Here is a tiny trained network, its code and every weight. The questions are about switching its units off for an input and a target symbol, where a switched-off unit gives its printed mean instead of its output.

import numpy as np


def w(rows, s, z=0):
    codes = np.array(rows[::2]) - 128.0
    scale = np.full(codes.shape[1], s)
    scale[-1] = z or s
    return codes * scale


def softmax(a):
    e = np.exp(a - a.max(-1, keepdims=True))
    return e / e.sum(-1, keepdims=True)


def log_softmax(a):
    a = a - a.max(-1, keepdims=True)
    return a - np.log(np.exp(a).sum(-1, keepdims=True))


def net(x, mask):
    ids = ['βεηλμξσφψω'.index(c) for c in x.split()]
    T = len(ids)
    res = E[ids] + P[:T]
    u = 0
    for l in range(3):
        r = res
        for j in range(3):
            rows = slice(3 * j, 3 * j + 3)
            q, k, v = (r @ M[l][rows].T for M in (Q, K, V))
            z = softmax(np.where(np.tri(T) > 0, q @ k.T / 3**0.5, -1e9)) @ v
            o = O[l][rows]
            res = res + np.where(mask[u + j], z, o[:, -1]) @ o[:, :-1]
        u += 3
    return log_softmax(res[-1] @ U[:, :-1].T + U[:, -1])


Q, K, V, O = {}, {}, {}, {}
E = w([
[62,135,100],'β',
[8,140,162],'ε',
[132,142,134],'η',
[128,159,155],'λ',
[77,143,162],'μ',
[83,164,205],'ξ',
[180,161,82],'σ',
[136,181,213],'φ',
[239,193,153],'ψ',
[77,160,194],'ω',
],0.014)
P = w([
[136,203,161],'0',
[171,14,167],'1',
[169,180,200],'2',
[79,163,150],'3',
[171,3,184],'4',
[178,181,183],'5',
],0.012)
Q[0] = w([
[176,151,153],'0.h0',
[140,242,156],'0.h0',
[148,220,155],'0.h0',
[150,142,164],'0.h1',
[93,130,131],'0.h1',
[251,137,159],'0.h1',
[130,152,161],'0.h2',
[153,57,80],'0.h2',
[134,112,56],'0.h2',
],0.026)
K[0] = w([
[155,203,134],'0.h0',
[100,206,61],'0.h0',
[110,221,68],'0.h0',
[161,173,146],'0.h1',
[137,114,140],'0.h1',
[147,252,116],'0.h1',
[147,181,107],'0.h2',
[146,62,165],'0.h2',
[102,61,116],'0.h2',
],0.024)
V[0] = w([
[59,234,98],'0.h0',
[144,93,139],'0.h0',
[140,129,122],'0.h0',
[175,2,163],'0.h1',
[139,153,146],'0.h1',
[119,184,158],'0.h1',
[65,180,84],'0.h2',
[147,24,188],'0.h2',
[127,106,129],'0.h2',
],0.0054)
O[0] = w([
[49,81,94,214],'0.h0',
[144,135,137,97],'0.h0',
[128,132,123,130],'0.h0',
[254,170,190,33],'0.h1',
[82,118,143,211],'0.h1',
[68,120,127,252],'0.h1',
[152,126,74,68],'0.h2',
[62,155,175,33],'0.h2',
[108,145,136,84],'0.h2',
],0.0071,0.0031)
Q[1] = w([
[130,55,75],'1.h0',
[66,123,149],'1.h0',
[198,169,144],'1.h0',
[153,212,98],'1.h1',
[181,106,162],'1.h1',
[118,130,112],'1.h1',
[150,2,103],'1.h2',
[186,85,93],'1.h2',
[80,138,184],'1.h2',
],0.021)
K[1] = w([
[126,94,53],'1.h0',
[74,185,123],'1.h0',
[165,104,190],'1.h0',
[184,73,178],'1.h1',
[172,175,132],'1.h1',
[123,101,116],'1.h1',
[94,7,116],'1.h2',
[158,66,121],'1.h2',
[109,231,98],'1.h2',
],0.021)
V[1] = w([
[136,235,79],'1.h0',
[163,98,133],'1.h0',
[173,190,80],'1.h0',
[130,61,144],'1.h1',
[127,93,135],'1.h1',
[134,2,148],'1.h1',
[114,114,107],'1.h2',
[143,102,137],'1.h2',
[133,178,159],'1.h2',
],0.0071)
O[1] = w([
[214,137,97,128],'1.h0',
[103,98,132,87],'1.h0',
[174,111,102,70],'1.h0',
[198,142,136,67],'1.h1',
[146,132,132,96],'1.h1',
[254,151,136,3],'1.h1',
[110,152,135,91],'1.h2',
[118,127,146,106],'1.h2',
[167,94,105,218],'1.h2',
],0.0088,0.0029)
Q[2] = w([
[126,215,54],'2.h0',
[134,209,131],'2.h0',
[93,147,68],'2.h0',
[105,240,183],'2.h1',
[43,145,216],'2.h1',
[155,175,119],'2.h1',
[158,168,109],'2.h2',
[171,37,158],'2.h2',
[120,186,4],'2.h2',
],0.02)
K[2] = w([
[158,50,138],'2.h0',
[138,124,186],'2.h0',
[121,62,120],'2.h0',
[46,210,115],'2.h1',
[5,118,168],'2.h1',
[150,164,108],'2.h1',
[190,104,123],'2.h2',
[97,75,100],'2.h2',
[172,168,62],'2.h2',
],0.024)
V[2] = w([
[104,171,110],'2.h0',
[108,69,3],'2.h0',
[158,21,78],'2.h0',
[130,125,159],'2.h1',
[142,103,169],'2.h1',
[117,191,139],'2.h1',
[154,173,209],'2.h2',
[178,146,72],'2.h2',
[155,202,223],'2.h2',
],0.016)
O[2] = w([
[144,164,167,178],'2.h0',
[129,253,43,83],'2.h0',
[110,151,21,15],'2.h0',
[117,170,98,132],'2.h1',
[101,182,115,106],'2.h1',
[144,126,74,165],'2.h1',
[114,219,95,134],'2.h2',
[138,124,224,6],'2.h2',
[97,237,87,135],'2.h2',
],0.016,0.011)
U = w([
[224,197,183,146],'β',
[89,143,154,181],'ε',
[96,120,190,25],'η',
[13,66,91,94],'λ',
[79,156,182,71],'μ',
[153,129,136,221],'ξ',
[248,99,124,102],'σ',
[150,136,157,163],'φ',
[116,128,185,11],'ψ',
[148,107,76,255],'ω',
],0.017,0.0096)

Each question gives the input, a string of symbols that net reads in full, and the target symbol t.
The units are the heads (3 rows each of Q, K, V and O). Each row of codes is followed by its name. A weight is (code - 128) times the scale printed after its matrix; where a second scale follows, it is the last column's (O and U).
mask holds one flag per head, layer by layer. A switched-off head (its flag False) gives its mean, the last column of its rows in O, instead of its output. The means were averaged over made-up inputs and are rounded, as every weight is.
A unit's drop is (log p(t) with every unit on - log p(t) with that unit switched off) / (log p(t) with every unit on - log p(t) with every unit switched off).
The circuit of an input: a set's keep is (log p(t) with only the set's units on - log p(t) with every unit switched off) / (log p(t) with every unit on - log p(t) with every unit switched off). Starting from all 9 units, units are removed one at a time, each time the one whose removal leaves the highest keep (on an exact tie, the one counted first), for as long as the keep stays at least 0.8.
circuit, biggest first: the units of the circuit, biggest drop first
unit that matters most: the unit with the biggest drop
which heads matter: for each layer, one digit per head in row order, 1 if its drop is at least 0.15 and else 0, layers parted by /
drop of u: that unit's drop, to one decimal
input σ σ ε, target η: circuit, biggest first => (0.h1; 2.h0)
input ε ψ ω σ φ, target σ: unit that matters most => 0.h1
input β σ ψ σ ω, target β: circuit, biggest first => (2.h0; 0.h0)
input ψ φ σ ξ η, target λ: circuit, biggest first => (1.h1; 0.h1)
input β φ φ ε ψ φ, target η: which heads matter => 000 / 010 / 100
input ψ ε ψ ε ψ μ, target λ: which heads matter => 110 / 001 / 101
input ω ψ ε ω, target η: which heads matter => 010 / 010 / 100
input σ ε ψ ψ ε, target ω: circuit, biggest first => (2.h0; 1.h0)
input ε ψ μ μ ψ σ, target β: which heads matter => 010 / 010 / 001
input ε σ ψ ψ ε η, target ω: which heads matter => 100 / 101 / 111
input μ λ σ, target β: which heads matter => 000 / 010 / 001
input ε ψ ξ ψ ε, target σ: circuit, biggest first => (2.h2; 0.h1; 0.h0)
input λ β ψ ψ ξ, target μ: circuit, biggest first => (2.h1; 0.h1; 2.h0; 1.h1)
input φ η μ, target λ: unit that matters most => 0.h0
input ε ε ε ψ η, target σ: circuit, biggest first => (2.h2; 0.h0)
input φ ε ψ ψ ε, target η: which heads matter => 010 / 000 / 100
input ψ ψ ψ η σ, target λ: which heads matter => 000 / 110 / 001
input μ ψ ψ σ, target σ: which heads matter => 001 / 010 / 101
input ε ψ φ ψ φ, target σ: which heads matter => 110 / 000 / 011
input σ μ ε η ψ, target ω: unit that matters most => 2.h0
input σ η λ ε ψ ε, target σ: circuit, biggest first => (0.h1; 1.h1; 2.h2)
input η ε σ ψ ψ, target ε: which heads matter => 010 / 000 / 010
input ε ψ η ψ μ, target σ: circuit, biggest first => (2.h2; 0.h1; 0.h0)
input ψ ψ ε ψ φ, target λ: circuit, biggest first => (1.h1; 2.h2)
input μ ξ ψ σ, target σ: which heads matter => 100 / 010 / 101
input η ψ ψ ω ω, target ε: which heads matter => 110 / 000 / 011
input ψ ψ σ ψ λ, target λ: circuit, biggest first => (1.h1)
input σ μ ψ η ε, target ω: circuit, biggest first => (2.h0; 1.h0; 0.h1)
input φ ψ η ψ ψ, target η: which heads matter => 000 / 000 / 100
input β λ φ σ ε, target β: drop of 1.h0 => 0.0
